Below is a small trained network, with its code and all its weights. Each question gives an input and a class and asks what happens when units are switched off, that is, made to give their printed mean instead of their output.

import numpy as np


def w(rows, s, z=0):
    codes = np.array(rows[::2]) - 128.0
    scale = np.full(codes.shape[1], s)
    scale[-1] = z or s
    return codes * scale


def norm(h):
    return h / np.sqrt((h * h).mean(-1, keepdims=True) + 1e-5)


def f(y):
    return np.maximum(y, 0)


def log_softmax(a):
    a = a - a.max(-1, keepdims=True)
    return a - np.log(np.exp(a).sum(-1, keepdims=True))


def net(x, mask):
    res = np.array(x, float).reshape(1, 2) / 4 @ E
    u = 0
    for l in range(2):
        y = f(norm(res) @ A[l][:, :-1].T + A[l][:, -1])
        res = res + np.where(mask[u : u + 13], y, B[l][:, -1]) @ B[l][:, :-1]
        u += 13
    return log_softmax(norm(res)[-1] @ U[:, :-1].T + U[:, -1])


A, B = {}, {}
E = w([
[9,61,90,58,173,85,140],'x0',
[105,88,157,122,98,254,49],'x1',
],0.0091)
A[0] = w([
[153,131,124,190,208,43,201,204],'0.n0',
[229,105,104,132,137,151,145,19],'0.n1',
[96,49,139,115,71,144,84,2],'0.n2',
[114,152,133,144,58,109,118,68],'0.n3',
[124,151,176,81,126,109,94,134],'0.n4',
[106,127,214,192,83,95,67,74],'0.n5',
[22,133,117,169,154,155,82,93],'0.n6',
[110,79,133,184,148,109,166,76],'0.n7',
[115,143,107,38,118,120,69,25],'0.n8',
[131,130,90,50,175,156,146,90],'0.n9',
[214,61,116,214,114,197,18,143],'0.n10',
[132,98,140,3,205,73,146,118],'0.n11',
[146,89,49,148,184,121,161,100],'0.n12',
],0.0066,0.0031)
B[0] = w([
[84,101,170,155,64,180,97,255],'0.n0',
[109,212,176,254,77,137,141,156],'0.n1',
[139,113,210,175,64,200,133,163],'0.n2',
[117,132,119,187,149,152,186,135],'0.n3',
[147,88,100,199,139,78,131,136],'0.n4',
[125,107,98,82,187,80,109,152],'0.n5',
[184,209,68,166,171,66,99,179],'0.n6',
[185,107,87,138,129,165,107,143],'0.n7',
[167,122,150,114,93,97,224,147],'0.n8',
[147,184,76,105,92,159,97,160],'0.n9',
[81,53,195,167,80,128,204,232],'0.n10',
[146,213,155,157,152,134,101,222],'0.n11',
[160,86,77,107,71,126,73,165],'0.n12',
],0.0057,0.0068)
A[1] = w([
[161,198,139,134,115,180,107,6],'1.n0',
[221,123,190,128,168,149,184,185],'1.n1',
[129,133,189,179,141,138,156,87],'1.n2',
[128,156,83,145,100,122,107,167],'1.n3',
[162,80,113,122,177,121,144,127],'1.n4',
[114,138,110,163,139,113,137,102],'1.n5',
[142,131,116,111,133,8,172,87],'1.n6',
[65,99,83,36,219,111,115,2],'1.n7',
[196,107,158,118,164,181,115,157],'1.n8',
[194,135,130,167,96,32,211,84],'1.n9',
[159,120,113,156,111,134,110,200],'1.n10',
[159,178,93,118,159,109,103,138],'1.n11',
[92,80,148,104,74,63,188,46],'1.n12',
],0.012,0.0025)
B[1] = w([
[129,162,93,104,148,75,148,175],'1.n0',
[139,143,64,114,167,87,93,202],'1.n1',
[120,178,117,80,137,84,147,219],'1.n2',
[87,128,131,100,154,117,140,182],'1.n3',
[121,130,125,174,136,161,96,129],'1.n4',
[80,126,146,110,133,153,158,160],'1.n5',
[125,72,148,138,113,203,106,214],'1.n6',
[255,191,118,187,139,95,146,227],'1.n7',
[149,78,106,142,158,146,118,164],'1.n8',
[127,49,159,141,115,208,102,254],'1.n9',
[98,135,92,103,163,103,115,180],'1.n10',
[92,112,133,94,95,112,122,164],'1.n11',
[93,158,109,91,128,116,99,184],'1.n12',
],0.0098,0.0086)
U = w([
[246,198,73,190,160,106,63,163],'0',
[88,4,151,158,105,214,67,223],'1',
[16,173,108,48,130,55,107,211],'2',
[141,111,182,110,123,104,188,10],'3',
[141,112,171,106,130,129,237,38],'4',
[142,109,155,83,136,121,183,3],'5',
],0.014,0.005)

Each question gives the input, the list of numbers given to net, and the class t.
The units are the neurons (one row each of A and B). Each row of codes is followed by its name. A weight is (code - 128) times the scale printed after its matrix; where a second scale follows, it is the last column's (A, B and U).
mask holds one flag per neuron, layer by layer. A switched-off neuron (its flag False) gives its mean, the last column of its row in B, instead of its output. The means were averaged over made-up inputs and are rounded, as every weight is.
A unit's drop is (log p(t) with every unit on - log p(t) with that unit switched off) / (log p(t) with every unit on - log p(t) with every unit switched off).
The circuit of an input: a set's keep is (log p(t) with only the set's units on - log p(t) with every unit switched off) / (log p(t) with every unit on - log p(t) with every unit switched off). Starting from the 12 units with the biggest drops (on a tie, the unit counted first), units are removed one at a time, each time the one whose removal leaves the highest keep (on an exact tie, the one counted first), for as long as the keep stays at least 0.8.
circuit, biggest first: the units of the circuit, biggest drop first
unit that matters most: the unit with the biggest drop
k most important neurons: the k neurons with the biggest drops, biggest first
top k neurons in layer l: the k neurons of layer l with the biggest drops, biggest first
drop of u: that unit's drop, to one decimal
input [-1,3], class 2: 2 most important neurons : [1.n9 1.n7]
input [0,-2], class 2: unit that matters most : 0.n0
input [-3,-2], class 2: top 3 neurons in layer 1 : [1.n7 1.n2 1.n6]
input [-7,-8], class 1: 4 most important neurons : [1.n9 1.n7 0.n11 1.n6]
input [8,-8], class 0: circuit, biggest first : [1.n7 0.n10]
input [-3,2], class 2: 2 most important neurons : [1.n2 1.n7]
input [6,-6], class 0: 4 most important neurons : [1.n7 0.n10 0.n1 0.n6]
input [-6,-7], class 1: 3 most important neurons : [1.n9 1.n7 0.n11]
input [-2,-3], class 2: 4 most important neurons : [0.n0 1.n7 1.n6 1.n2]
input [4,4], class 0: top 4 neurons in layer 0 : [0.n10 0.n0 0.n6 0.n1]
input [-4,4], class 0: 2 most important neurons : [1.n9 0.n0]
input [3,3], class 2: 2 most important neurons : [0.n2 0.n6]
input [0,-1], class 2: top 2 neurons in layer 1 : [1.n9 1.n7]
input [-3,-6], class 1: circuit, biggest first : [1.n9]
input [0,-3], class 2: 2 most important neurons : [0.n0 1.n7]
input [2,3], class 2: top 2 neurons in layer 0 : [0.n6 0.n0]
input [6,-7], class 1: drop of 1.n6 : 1.3
input [6,0], class 0: drop of 1.n7 : 0.9
input [5,1], class 0: drop of 1.n7 : 0.9
input [-1,-6], class 1: drop of 1.n9 : 0.0
input [5,-6], class 1: unit that matters most : 1.n6
